In the rows, zero is written as 128.
Each row has a class, written after it.
[104 135  83  98 112 151 120 126 163  86  96 142 162 129 124 114 125  89
  95  96 190 106 180 133 151 131 137 137 100  60 140 157 139 107 137 158
 158  99 136 105 129  62 126 112 135 122 161]
Q_533
[140 132 143 124 141 100 115 145 101  65 138 148 138 111 166 162 112 117
 145 132 107  90 170 117 117 138 113 118 102 142  80 108 102 140 141 120
  89 144 127 143 120 179 119 174 124 109  95]
Q_983
[106 179  80 119 158 126  77  91 128 131 118 120 166  93 122  88 120 103
  99  66 176  94 149 114 142 143 121 133  68  84 185 169  82  99 174 152
 125 100 158 107  99  83 197 130  46 122 152]
Q_936
[107 146  83 127  96 134  87 124 136 144 149 145 131 113 157 124 171 145
 112 107 126 134  88 151 122  96 107 146 110 122 137 128 136 138 173 148
 122 155 152 117 125  94 108 122 148 167 116]
Q_912
[122 146 114 126 106 117 165 123 125  77 121 148 117 131 212 124 125 117
 120 161 129 117 104 167 140 135 146 101  87 101 142 137 106 169 137 122
  77 131 148 166 105 158 169 143 114 135  70]
Q_983
[132 120  77 128 140 138 141 142 127  86  99 102 139 115 151 152  85 120
 133 160 152  87 156 148 121 162 133  96  71 127  69 115 105 159 148 107
 107  92 139 133 102 140 107 137 128 113  92]
Q_533
[123 158 123 131  76  84 150 117 124  72 138 104 131 152 187  93 125 100
 137 185 129 151 146 144 123 153 142  79 102 106 126 157  93 139 101 128
  60 107 125 105 133 134 166 185 157  95 118]
Q_419
[111 118 136 136 119 127 162 121 128 141 133 135 108 112  89 118 137 146
 124 155 121 124 165 120 127 150 113 106 156 137  91 137 163 173 112 112
 133 124  97 131 158 154 116 133 149  93 146]
Q_8
[120 120 123 149 128 126  81 173 111  91  84  95 104 175  65 162  57 117
 146 160 156 127  88 118  83 174 114 126 103 168  59  57  77 105 106  95
 107  97 128 102 112 104 143  68 115 149  98]
Q_159
[133 159 101 100 103 115 106 150 179 160  86 138 145 148 134 149 139 119
 112 124 146 110 151 128 149 149 117  91 122  79 103 133 127 156 175 122
 148 109 125 113 137 122 140 160 118  93 139]
Q_936
[152 167 163 129 133 101  75 118  99  88 222 142 129  95 214 123 111 126
 137 128  76 108 109 109  70 109 119  90 126 146 133 106 113 148 117 121
  72 156 107 122 122 163 132 164 135 149  97]
Q_936
[126 152  96 132 109 121  94 133 127 125 113 190 104 125 142 103 113 167
 155 139  96 115 128 130 105 159 131  50 156 144 110 108 143 190 136 114
 116 103 115 158 115 154 178 138 158 144  97]
Q_983
[143 132 115  69  94  98 129 150 125  82 164 155 151 122 233 132 171 125
  73 107 132 123 129  92 104 107  94 181 119 114 169 132 128  74 157 137
  79 143 121 133 119  79  37 181 168 160 128]
Q_533
[100 130  72 160 136  89 140 129 155  75  43 126 137 167 142 176 126 122
 131 129 131 100 174 148 181 176 101 120  73 144 113 125  85  67 139  89
 101  69 170 126 127 186 133 137 134  95  97]
Q_985
[110 146 121 151 115  96  79 130  87 137 110 173 144 131 173  56 102  85
 112 107  91 125 118 132 143 130  91 146 135  96 158 121 117  89 114 112
 100  90 125 153 129 101 170 148 113 126 145]
Q_205
[146 138 134 114 107 105 106 182 110  71 195 129 131 132 130 105 129 130
 133 153 137 133 154 152 121 123 108 147 108 143 139 151 115 131 141 153
  86 143 133 111 134 124 113 168 182 108 124]
Q_419
[122 125 130 149 162 130 154 136 116 101 136  99 154 125 140  89  97  40
  84  82 148 126 184 162 184 127 128 167  74  92 118 179 127  90 126 113
 140 106 147 101 173 154 128 118  97 100 170]
Q_985
[118 180  91  98  69  70 121 124 148  83 133 157 135 105 146 142 148 103
 101 163 136 107 156 120 148 134 122  96 120 104 138 168 122 122 116 110
  81 125 110 106 127 129 148 149 107 138 135]
Q_985
[130 128  90 104 118 108 137 120 140 125 149 127 151 138 160 115 166 167
  93 126 167 117 173 148 155 113 120 132  90 109 104 175 167 162 185 135
 141 124 114 114 125 168 142 165 135 133 122]
Q_205
[130 145 161 146 119 120 190  91 140 134 159 135 126 122 127 110 131 106
 100 117 138 132 154 136 130 159 155  76 167 152 113 116 135 138  98  95
 166 128 104  99 185 159 157 147 154  99 141]
Q_140
[134 160 127 132 213 133  83  75 146 133 154 143 143  93 109 110 132  92
 124  96 131  93 114 117 117 119 132 139 110 128 151 156  92 172 115 164
 192 136 145 141 111 153 154 128 101 154 103]
Q_936
[ 88  91 136 126  89 108 125 111  96  88  83 146 162 147 159  82 151 127
  99 142 138 107 144 121 159 100 111 164 162 123 111 131 147  63 131 112
 118 133 121  93 184 116 161 148 124 108 148]
Q_983
[114 126 114 144  84 126 120 153 133 125 167 156 107 132  91 162 134 105
 129 146 122 107 192 136 150 139 139  84 107 122 108 128 155 181 135 106
 150 119 125 111 154 157 137 147 130 123 165]
Q_140
[ 78 147  78 144 118  98 136 113 122 123 126 139 113  92 142  75 138 160
 122 159 138  92 131 149 146 159 136  67 122 129 127 141 131 146 131 113
  98  89 125  96 153 115 156 130  59 108 159]
Q_983
[117 134  95 117 141 126 125 145 182  53 118 117 133 149 124 188 120 123
 145 137 178  92 169 126 119 152 142 100  78 112 121 124 117 145 175 133
 136 152 126 115 126 158 142 121 111 128 119]
Q_140
[ 86 162  96 152  76  93 132 134 168 102 172 152 113 123 172 102 155 145
 133 167 121 126 135 149 123 136 104  71 126 140 147 139 146 200 157 119
  93 128 148 103 180 171 138 139 162 101 104]
Q_8
[143 169 107 123 139 128 140 135 136 103 149 100  94 107 175 163 157 164
 116 172 128  98 110 120 107 156 133  99  40 137 175 150  86 136 119  75
  79 179 148 156  59 193 120 159 112 178 117]
Q_140
[141 177 185 161 114 129  98 171 108 116 124 143  76  84 109 109  81 166
 213 132  47  71 169  92  88 107 151  95 147 129 177  78 125 135 130 145
  80 155 113 165 110 105 152  99  91 155 131]
Q_533
[108  86 174 137 148 117 164 141 104 162 155 134 151 130 104 103 155 186
 142  98 139 149 215 113 199 155 149  52 159 117 101 129 183  49 143 110
  83 149  78 148 161 168 159 162 109  80 230]
Q_159
[144 127 154 129 120  87 122 138 152 103 160 127 138 148 148 131 140  91
 122 137 130 140 129 124 114 122 120 113 111 137 106 123 115 169 123 106
 148 164 113 110 140 160 120 157 156 144 113]
Q_140
[111 149 115 113 123  91 118 140 131 101 147 118 110 133 120 140 148 139
  93 138 156 116 130 102 132 159 121 112  83 145 145 169 109 153 117 142
 111 140 143 104 110 164 146 122  93 134 136]
Q_985
[142 121  88 118 116 128 158 138 147 138 116 113 137 160  91 123 125 142
 183 151 140 138 157 159 132 132 110 106 136 175 122 121 146  83 155 145
 184 131 128 121 101 151 104 150 114 101 125]
Q_140
[113 160 121 108 113 102 124 125 103  96 168  97 148 106 116 119 114  87
 114 164 168 140 156 128  98 175 120 102  86 134  85 129 103 120 121  97
 110 111 119 100 144 129 156 174  99  77 151]
Q_8
[111 178 102 133  83  87 123 106 141  97 161 141 129 133 193 121 151 128
 125 153 120  90 162 155 129 180 118  61  55  75 174 177 101 165 117  86
 124  76 162 143 120 191 152 149 135 123 115]
Q_419
[123 135 136 118 128 117  91 137 107 103 149 171 140  97 104 126 113 106
 132 139 122 126 169 128 137 125 142 144  90 134 123 153 125 122 152 121
 121 102 140 138 126 170 191 144  72 132 115]
Q_159
[109 156 114 123  94 103 146 133 146 131  73 158  91  99 131 133 122 128
  87 154 120  61 142  92  91 173 136 112 117 147 127 103 122 156 117  41
 127  99 131 123 119 165 168 119  87 141  90]
Q_533
[105 118  85 164 142 114 135 156 127  92 133 148 103 114 130 105 101  89
 116 155 127 104 167 161 175 162 157  85  84 123 115 153  95 170  98 107
  84  97 149 135 167 160 181 130  98  98 111]
Q_8
[124 129  88 149 119 115 122 161 131 126 144 137 125 128 174 108 119 134
 110 173 126 126 114 124 118 139 105 115 110 126 102 175 127 188 140 116
 119 133 132 124 146 167 117 124 142 161 112]
Q_936
[153 139  71 134 110 113 111 146 143 165  91  77 153 158  98 138  99 129
 148 152 163 139 158 134 130 206  93  60 107  94  80 155 125 186 161 130
 174  84 130 120 156 114 122 102 152  82 149]
Q_159
[131 125 168 137 121  41 116 170 123  71 181 155 123 172 164 202 153 123
 131 195 113 134 137 114 120 133  90 119 128 156  68 108 106 116 150 113
  64 155 104 151 141 225  95 174  99 129  77]
Q_159
[131 139 126 103 128 121 124 141 106 128 165 117 145  90 172 117 141  99
  93 105 140 108 180 119 113 101 153 155 103 126 158 191 152 121 146 147
 132 143 126 131 127 172 135 137 112 134 126]
Q_533
[174 143  97 161 138 134 125 103 131 106 209 150 114 112 206 138 147 235
 183 104  54 100 126 159 117 137 103  48 119 148 179  63 156 100 175 101
  84 171 129 139 121 151 132 179 136  91 116]
Q_140
[142 129 118 130 111  91 124 158 138  91 115 156 122 146 132 173 137 124
 181 138 104 125 158 155 138 117 117  99 134 158 100  84 165 119 165 109
 100 163 113 146 134 165 138 121 168 131  93]
Q_419
[109 130 145 121  52  83 144 164 108  90 150 114 109 159 137 101 158 157
 126 229 142 162 156 133 115 151  90 130 124 135 149 156 135 155 147 131
  96 108 145 103 153 130 101 156 177  95 125]
Q_205
[131 142  83 140 103  81 107 141 100  84 128 157 134 105 159 120 116 120
 123 127 109 122 172 135 136 141 104  97 104 168  97 161 131 160 147 136
 100 134 123 108 134 160 153 148 135 112 112]
Q_140
[134 132 127 139  99 109 135 107 112  68 186 149 110 124 133 135 146 150
 150 156 106 124 126 121  90 135 116  90 128 175 101  78 122 134 109  99
  88 157 113  91 109 159 130 184 167 162 123]
Q_140
[133 141  95 143 198 113 112 133  91  90  79 108 127 109 128 125  81 113
 188 144 111  77 144 122 112 146 135 112  87 129  78  91 110 140 137 117
 121 145 108 162 115 152 188 106  73 143 107]
Q_205
[120 127 161 108  52  96 128 157 149 115  82 117 128 149 158 183 161 125
  91 203 149 127  62 117 132 133 111 153  89 123 143 154  90 139 123 104
 107 165 169  87 111 206 157 110  73 183  77]
Q_533
[115 150 121  68  95 126  95 149 120  88  40 119 140 102 137 136 105  87
 101 150 184 157 154 149 129 158 132 116  73 114 116 149 130 153 178 102
 117  79 143 102 131  79 159  65 113 100  92]
Q_983
[102 159  83 129 115  77 128 113 116  73  71 115 146 115 171 119 128 119
 132 140 139 135 157 128 122 125 158 129  87 139  93 188  84 105 179 149
  87 143 140 146 125 155 186 141  79 133  67]
Q_912
[131  99 157 151 102  62 126 161  73  81 173 118 126 150 150 108 125 135
 135 203 106 123 147 140 134 121 111 106 130 171  51 117 126 187 120 121
  67 129  98 123 155 149 112 184 183 102 123]
Q_419
[ 80 144 100 126 150 139  93 158 113 107 115 139 120 119 118  90 123 104
  70 128 184 120 134 150 161 154 134 149  88 121 133 153  95  95 119 165
  87  99 143  95 124 106 180 131  80 126 164]
Q_985
[135 131 112 123  85 106 144 136  92  51 110  98 124 148 172 123 119 129
 140 175 123 143 138 147  87 135  87 129  79 128 107 145 137 150 138 116
 117 128 131 139  91 114  73 117 183 120 106]
Q_140
[132 131 136 116  64  82  91 164 109  84 103 174 144 144 161 166 128  74
  82 174 114 125 126 108 153 151 102 135  78 120  87 164 110 186  86 113
 140 100 168  97 159 176 153 122 131 135 117]
Q_159
[113 122  79 138 141 112 131 107 157  89 174 114 154 183 119 143 155 116
 116 130 174 139 130 147 151 106 148 143  97 146 104 163 107 169 159 181
 163  87 162 118 133 155 104 166 177 150 114]
Q_985
[168 139 111 147 125 149 139 125 129 154 170  95  85  92 164 152 141 252
 169 124  93 114 121 140 122 131 122  59  83 142 114 126 163 171 150 121
  66 222  98 138  88 156 122 122 141 166 120]
Q_419
[103 109 123 125 105 125 163  90 181  85 123 130 134 137 131 180 164 121
 131 126 148  90 128  98 116  83 143 147 145 101 161 139 151 153 136 155
 144 157 150 119 114 125  79  93 155 143 110]
Q_936
[140 137 119 112  97 111 100 183 152 127  89 150 108 127 166 171 131 168
  93 162 121  92 169  64 127 149 138  69 107 154  96 132 146 248 153 109
 107 140 129 118 137 172 136 107 160 142 102]
Q_912
[108 113 130 155 107  83  87 159 129  85 160 164 102 143 139 158 125 107
 141 182  86 109 135 108 117 141 141  67  84 148 100 110 126 243 135  69
 120 119 140 126 148 203 166 138 115 132 102]
Q_140
[133 173 168  80  53 115 128 116 144 154  88 124 110  93 128 143 146 111
  64 194 157 162 104 117 108 186 125  91 130 117 118 135  81 153 116  82
  94 103 136  78 127 109 124 131 102 134 105]
Q_912
[120 129 120  94 136 135 108 157 149 149  63 110 106 149  58 121 106 125
 104 140 183 117  98 153 160 184  95 107 106 116 101  96 124 170 157 137
 141  90 128  94 130  76 133  76  76 109 153]
Q_159
[108 127  96  93 117 129 125 108 127 134 143 140 149 103 110 123 161  99
  96 148 166 125 139 136 143 105 120 182  96 159 138 189 131 132 156 130
 159 121 151 113 119 166 127 142 114 158 102]
Q_419
[142 120  97 165 154 120 120  94 126 159 156  76 111 116  90 133 131 165
 155 124 130 122 128 169 123 143 142  83 104 177  91 125 112 151 166 107
 135 149 115 118 126 176 150 157 116 147 115]
Q_140
[151 161  95 165 169 130 123 138 132 142 197  93 112 142  58 124 100 104
 166 140 130 109  93 143  73 142 115 147 125 155 126 106  86 134  81 161
 176 126 119 124  97 135 117 140 128 161 119]
Q_533
[ 87 139 108 139 102 138 137 138 116 111 121 151  81 134 124  65 133 126
 100 180 112 148  89 139 128 143 111 146 124 130 152 157 120 135  87 128
  98 100 146 122 126  93 114 138 152 144 151]
Q_936
[112 127 101 144 120 117  85 123  68  79 204 120 133  82 189 141 135 139
 148 120  93 113 157 119  73  65 149 135 150 157 109 117 174 113 139 167
  57 159  94 126 142  95 105 145 189 108 129]
Q_985
[143 134 137 144 129 130 123 104 107 100 133 129 126 103 132 126 107 111
 158 139 114 101 148 140 135 129 173  93 118  64 162 143 141 123 108 143
 114 142 123 156 135 117 203  84  66 119 142]
Q_159
[137 115 123 108  72 130  85 144 118 134 154 148 148 133 150 129 116 133
 152 159 102 145 100 131 102  94 131  95 158 151  71 113 139 164 132 136
 140 151 119 131 129 127 108 138 171 146  87]
Q_912
[136 134  93 124 140 106 115 122 119 115 176 120 153 126 142 134 130  93
 125 131 134 126 123 124 113 139 113 120 121 128  98 149 115 138 119 139
 139 137 125 121 132 159 111 156 136 131 132]
Q_985
[161  99 143 167 108  93 186 138 106  71 127 117 143 142 171 161  95  67
 125 198 125 164 126 151 137 185 110 106  96 125  83 109 101 111  92  60
  65 122 154 113 145 193 149 136 131  88  90]
Q_159
[150 176 147 126 152  85 123 152 130  77 191 124 147 140 174 162 128 115
 188 104  97  94 176 137  93 107 108 116 146 116 117  88 135  69 134 141
 111 176  83 138 134 191 114 165 142 100 109]
Q_205
[104 123 108 121 171 125  85 120 116 178 138 128 131 119  54 113 143 173
 145 129 153 158 102 120 104 158 118  96 137 178  55 113  99 197 139 160
 129 103 104 174  82 115 114 178 183 134 131]
Q_8
[109 165 120 127  89  96 152 132 148  83 165 138 143 110 160 112 135 109
 127 152 157 131 189 164 130 154 153  75 119  94 148 180 115 134 129 162
  98 133 129 115 146 160 182 147 126  81 110]
Q_912
[150 113 143 121 122 131 112 118 113  83 186 127 144 153 195 154 136 120
 133 146 113 110 130 103 108  87  96 140  95 110 128 122 168 161 145 128
 140 169 131 138 113 167  81 142 134 153 127]
Q_983
[145 149 103  74  92 130 165 129 158 169 104 107 112 117 160 135 104 117
 108 157 179 155  95 165  97 175 128  67 129 125 112 156 125 205 150 129
 136 108 112 143  84 137  98  97 117 126  55]
Q_983
[100 140 148 141  85  87 138 147 125  70 200 163 111 108 200 143 163 102
 108 169 110  76 171 116 133  95 185 117 126  88 185 152 106  89  97 117
  36 157 121 123 150 190 170 155  69 169 124]
Q_912
[113 118 127 163 150  93 142 114 117  41 165 126 146 152 127  97 114  69
 142 150 155 109 172 157 160 122 163 134 106 102 119 125  76  76 103 126
 101 128 128 101 173 153 212 161  92 133 108]
Q_205
[119 134 127 125 138 118 151  92 134 115 121 131 143  83 120 139 135 165
 133 151 131  92 177  93 129 119 129 126 132 140  90 150 155 110 152 108
 119 141  95 131 126 142  92 147  89 130 156]
Q_419
[134 148  97 125 139 131 177 122 144 157 111  94 125 135 154  85 122 139
 120 120 153 142 147 156 144 181 126  76 141 116 139 148 111 134 143 149
 109  94 121 150 130 112 104 150 177  90 134]
Q_985
[ 93 122 131 141 118 103 115 162 133 148  97 148 114 174 114 116 110 108
 111 138 131 136 124 146 175 155 121  78 144 157 122 127 120 145 117 127
 135  89 110 127 148 147 154 111 109 100 132]
Q_140
[ 88 132  92 158 128 114 104 122 141 129 138 141 116 107  85 122 116 148
 143 125 145 104 139 119 123 152 144  95 120 118 123 125 124 145 115 130
 110 126 116 107 120 123 184 115  90 128 142]
Q_205
[140 140  86 129 149 124 107 173 184 116  59  72  97 170 130 139 122 169
 148 117 143 129 115 182 124 166 124  82 106 129 103 112 120 150 194 121
 139 137 127 140 154  83  63 111 188 102 133]
Q_140
[129 162 104 120 132 109  77 126 109 132 141 146 117 110  87 119 116 116
 149 112 117  85 139 109 124 134 131 106 131 133 128 113 100 142 151 162
 132 124 133 140 138  94 153 135  74 132 136]
Q_159
[154 142 133 139 155 124  81 145  85 110 206 119 120  97 121 143 107  90
 144 116 111 104 158 153  99 152 122 112  86 132 117 117  99 154 117 136
 128 136 116 125 124 154 140 164 127 128 141]
Q_140
[128 163  94 121  89 110 114 171 137 121 120 140 112 132 141 146  96  81
 123 154 137 117  97 156 126 189 136  76 126 134 119 120  66 157 120 156
  96 104 172 100 130 155 167 147  91  90  98]
Q_985
[117 160  91 145 153 106  92 130 143  93 175 187 126 108 124 135 113  88
 119  80 128  91 137 144 117 145 138 107 108 138 123 123 100 156 122 145
 144 114 124 111 123 164 180 143  90 140 114]
Q_140
[119 128  85 116 150 172 142  40 185 143 113 107 142 111 110 126 143 245
 166 123 166 135  90 125 128 146 132  69 141 150 152  99 124 117 192 169
 120 141 125 115  92  87 137 125 110 139 107]
Q_912
[113 127  95  94 108  94  94 165 134 119  89 123 154 130 139 116 104  98
 109 113 162  89 167 114 136 120 130 122 122  83  94 168 143 145 134 133
 141 122  91 108 137 120 138  92 100 136 139]
Q_205
[129 124 126 159 107 122 144 136 125 171 212  88 130 144 163  96 154 223
 123 178 146 209  88 203 143 183  91  81  79 154 108 160 139 185 174 115
 133 129 154 147 156 159  87 186 221  98 138]
Q_205
[145 133 143 107 104  96 156 173 132  99 138  93 143 142 179 141 101 123
 114 136 145 111 157 126 128 162 114 105  63 124 106 157 126 162 154  82
 130 124 132 106 151 190 117 104 114 111 111]
Q_419
[127 108 114 113 136 151  82 138 102 152 121 128 144 130 132 143 122 138
  90 115 140 105 129 100 114 134 139 149  99 134 112 133 125 128 135 104
 160 124 129 148 119 145 155 115 130 163 123]
Q_912
